Below are the code and all the weights of a small trained network. Each question names an input and a target symbol and asks about switching units off, where a switched-off unit gives its printed mean instead of its output.

import numpy as np


def w(rows, s, z=0):
    codes = np.array(rows[::2]) - 128.0
    scale = np.full(codes.shape[1], s)
    scale[-1] = z or s
    return codes * scale


def norm(h):
    return h / np.sqrt((h * h).mean(-1, keepdims=True) + 1e-5)


def f(y):
    return y / 2 * (1 + np.tanh(0.7978845608 * (y + 0.044715 * y**3)))


def softmax(a):
    e = np.exp(a - a.max(-1, keepdims=True))
    return e / e.sum(-1, keepdims=True)


def log_softmax(a):
    a = a - a.max(-1, keepdims=True)
    return a - np.log(np.exp(a).sum(-1, keepdims=True))


def net(x, mask):
    ids = ['ΓΘΛΠαβδζημξστφψω'.index(c) for c in x.split()]
    T = len(ids)
    res = E[ids] + P[:T]
    r = norm(res)
    for j in range(2):
        rows = slice(2 * j, 2 * j + 2)
        q, k, v = (r @ M[0][rows].T for M in (Q, K, V))
        z = softmax(np.where(np.tri(T) > 0, q @ k.T / 2**0.5, -1e9)) @ v
        o = O[0][rows]
        res = res + np.where(mask[j], z, o[:, -1]) @ o[:, :-1]
    y = f(norm(res) @ A[0][:, :-1].T + A[0][:, -1])
    res = res + np.where(mask[2:18], y, B[0][:, -1]) @ B[0][:, :-1]
    return log_softmax(norm(res)[-1] @ U[:, :-1].T + U[:, -1])


Q, K, V, O, A, B = {}, {}, {}, {}, {}, {}
E = w([
[135,117,126,112],'Γ',
[26,68,133,60],'Θ',
[44,128,255,117],'Λ',
[99,217,159,16],'Π',
[140,134,185,128],'α',
[135,117,126,113],'β',
[135,117,126,113],'δ',
[90,144,139,150],'ζ',
[89,94,121,130],'η',
[104,120,97,109],'μ',
[157,209,244,176],'ξ',
[152,97,127,133],'σ',
[138,105,94,110],'τ',
[123,91,140,149],'φ',
[142,167,122,130],'ψ',
[169,132,124,136],'ω',
],0.01)
P = w([
[113,121,235,4],'0',
[124,117,203,20],'1',
[132,117,183,34],'2',
[125,108,169,51],'3',
[123,105,152,66],'4',
[124,102,136,87],'5',
[124,99,119,98],'6',
[126,103,103,113],'7',
[127,96,88,126],'8',
[123,98,72,148],'9',
[121,96,53,165],'10',
[123,88,44,166],'11',
[121,80,35,172],'12',
],0.0021)
Q[0] = w([
[69,248,155,147],'H0',
[143,121,56,99],'H0',
[58,190,130,195],'H1',
[118,189,175,129],'H1',
],0.016)
K[0] = w([
[101,122,220,12],'H0',
[90,68,61,162],'H0',
[106,104,189,46],'H1',
[132,157,254,33],'H1',
],0.01)
V[0] = w([
[160,41,255,80],'H0',
[33,102,198,120],'H0',
[122,200,74,72],'H1',
[64,55,176,72],'H1',
],0.0035)
O[0] = w([
[213,128,8,228,251],'H0',
[74,146,57,221,165],'H0',
[127,165,2,150,163],'H1',
[24,47,143,95,222],'H1',
],0.003,0.0023)
A[0] = w([
[132,91,224,125,6],'N0',
[193,123,200,194,75],'N1',
[71,158,139,105,102],'N2',
[135,127,90,147,75],'N3',
[128,126,119,134,117],'N4',
[200,248,138,172,22],'N5',
[111,152,140,110,36],'N6',
[98,165,77,186,83],'N7',
[110,137,194,224,32],'N8',
[145,172,75,135,74],'N9',
[142,167,73,141,65],'N10',
[150,132,110,133,104],'N11',
[2,178,104,121,157],'N12',
[189,232,77,99,135],'N13',
[108,126,108,174,177],'N14',
[100,100,101,182,189],'N15',
],0.0058,0.0022)
B[0] = w([
[122,166,55,22,108],'N0',
[156,180,21,105,127],'N1',
[140,128,79,171,137],'N2',
[117,82,148,127,122],'N3',
[127,122,131,124,126],'N4',
[128,1,176,18,174],'N5',
[118,75,87,136,89],'N6',
[146,124,151,40,134],'N7',
[190,124,131,42,112],'N8',
[87,26,148,88,143],'N9',
[91,36,145,86,137],'N10',
[123,107,135,149,126],'N11',
[233,199,79,201,234],'N12',
[50,49,229,83,254],'N13',
[144,148,171,96,161],'N14',
[133,172,194,95,193],'N15',
],0.0038,0.002)
U = w([
[126,125,115,134,137],'Γ',
[6,125,82,103,2],'Θ',
[56,171,204,165,112],'Λ',
[76,191,112,71,211],'Π',
[208,166,87,78,174],'α',
[127,116,115,143,171],'β',
[125,113,115,143,161],'δ',
[148,188,128,191,240],'ζ',
[43,139,115,202,126],'η',
[115,165,27,142,167],'μ',
[183,158,196,142,219],'ξ',
[231,119,106,163,131],'σ',
[142,84,29,51,38],'τ',
[142,99,203,207,113],'φ',
[78,82,192,68,83],'ψ',
[218,92,170,77,58],'ω',
],0.019,0.0057)

Each question gives the input, a string of symbols that net reads in full, and the target symbol t.
The units are the heads (2 rows each of Q, K, V and O) and the neurons (one row each of A and B). Each row of codes is followed by its name. A weight is (code - 128) times the scale printed after its matrix; where a second scale follows, it is the last column's (O, A, B and U).
mask holds one flag per unit, heads first, then neurons. A switched-off unit (its flag False) gives its mean, the last column of its rows in O or B, instead of its output. The means were averaged over made-up inputs and are rounded, as every weight is.
A unit's drop is (log p(t) with every unit on - log p(t) with that unit switched off) / (log p(t) with every unit on - log p(t) with every unit switched off).
The circuit of an input: a set's keep is (log p(t) with only the set's units on - log p(t) with every unit switched off) / (log p(t) with every unit on - log p(t) with every unit switched off). Starting from the 12 units with the biggest drops (on a tie, the unit counted first), units are removed one at a time, each time the one whose removal leaves the highest keep (on an exact tie, the one counted first), for as long as the keep stays at least 0.8.
circuit, biggest first: the units of the circuit, biggest drop first
most important unit: the unit with the biggest drop
top k neurons: the k neurons with the biggest drops, biggest first
heads that matter: for each layer, one digit per head in row order, 1 if its drop is at least 0.15 and else 0, layers parted by /
input δ φ τ τ α μ σ Π ψ δ φ, target ψ: heads that matter -> 11
input τ Π Γ μ σ Θ Γ σ σ β φ β, target φ: most important unit -> N12
input β μ Γ Γ δ Λ β ψ φ Γ, target ψ: heads that matter -> 01
input Π τ Π δ, target τ: circuit, biggest first -> [N13; H1]
input Π δ Γ ψ ψ φ ψ φ ω, target ω: heads that matter -> 00
input Π Π δ ψ ψ ω φ, target ω: heads that matter -> 11
input σ ζ δ Π σ δ, target σ: circuit, biggest first -> [H0; N5]
input μ σ α ω ψ τ Π μ, target μ: circuit, biggest first -> [N12; N5]
input ξ σ ζ φ τ ψ Γ α η Γ, target η: circuit, biggest first -> [N5; N8; H0; N0]
input δ τ φ σ, target σ: circuit, biggest first -> [N13; N5]
input β β φ Π φ ψ μ Γ μ Γ, target μ: heads that matter -> 10
input ψ ψ σ α, target α: heads that matter -> 00
input ω ψ δ ω Π β ψ ψ φ, target ψ: heads that matter -> 10
input μ ξ ψ ω μ τ φ Π σ δ, target σ: most important unit -> N13
input Θ α τ β, target τ: top 2 neurons -> [N13; N12]
input ψ Θ ψ ψ Λ φ ψ Λ α Λ φ δ, target φ: top 2 neurons -> [N12; N1]
input ζ τ α τ δ, target τ: circuit, biggest first -> [N13; N12; N5]
input τ τ β, target τ: circuit, biggest first -> [N13; N15; H1]
input Λ τ τ Θ Γ, target τ: circuit, biggest first -> [N13; N12; N5]
input ζ β ζ ψ ψ Π ψ δ τ φ ω δ, target ω: heads that matter -> 11
input Γ ψ ψ Π ω δ Γ, target ω: most important unit -> H0
input φ τ ξ β ψ δ, target ψ: top 2 neurons -> [N12; N13]
input β τ Γ, target τ: top 4 neurons -> [N13; N12; N15; N5]
input φ Λ σ Γ, target σ: top 2 neurons -> [N13; N5]
input φ ζ ψ δ ψ Γ φ β, target φ: top 2 neurons -> [N12; N5]
input μ Λ β, target μ: top 4 neurons -> [N13; N5; N9; N10]
input τ Π μ Θ δ, target μ: most important unit -> N13
input ψ τ φ τ Γ δ σ Θ β, target σ: top 4 neurons -> [N13; N5; N9; N10]
input α μ Γ σ δ ψ β, target ψ: top 2 neurons -> [N13; N12]
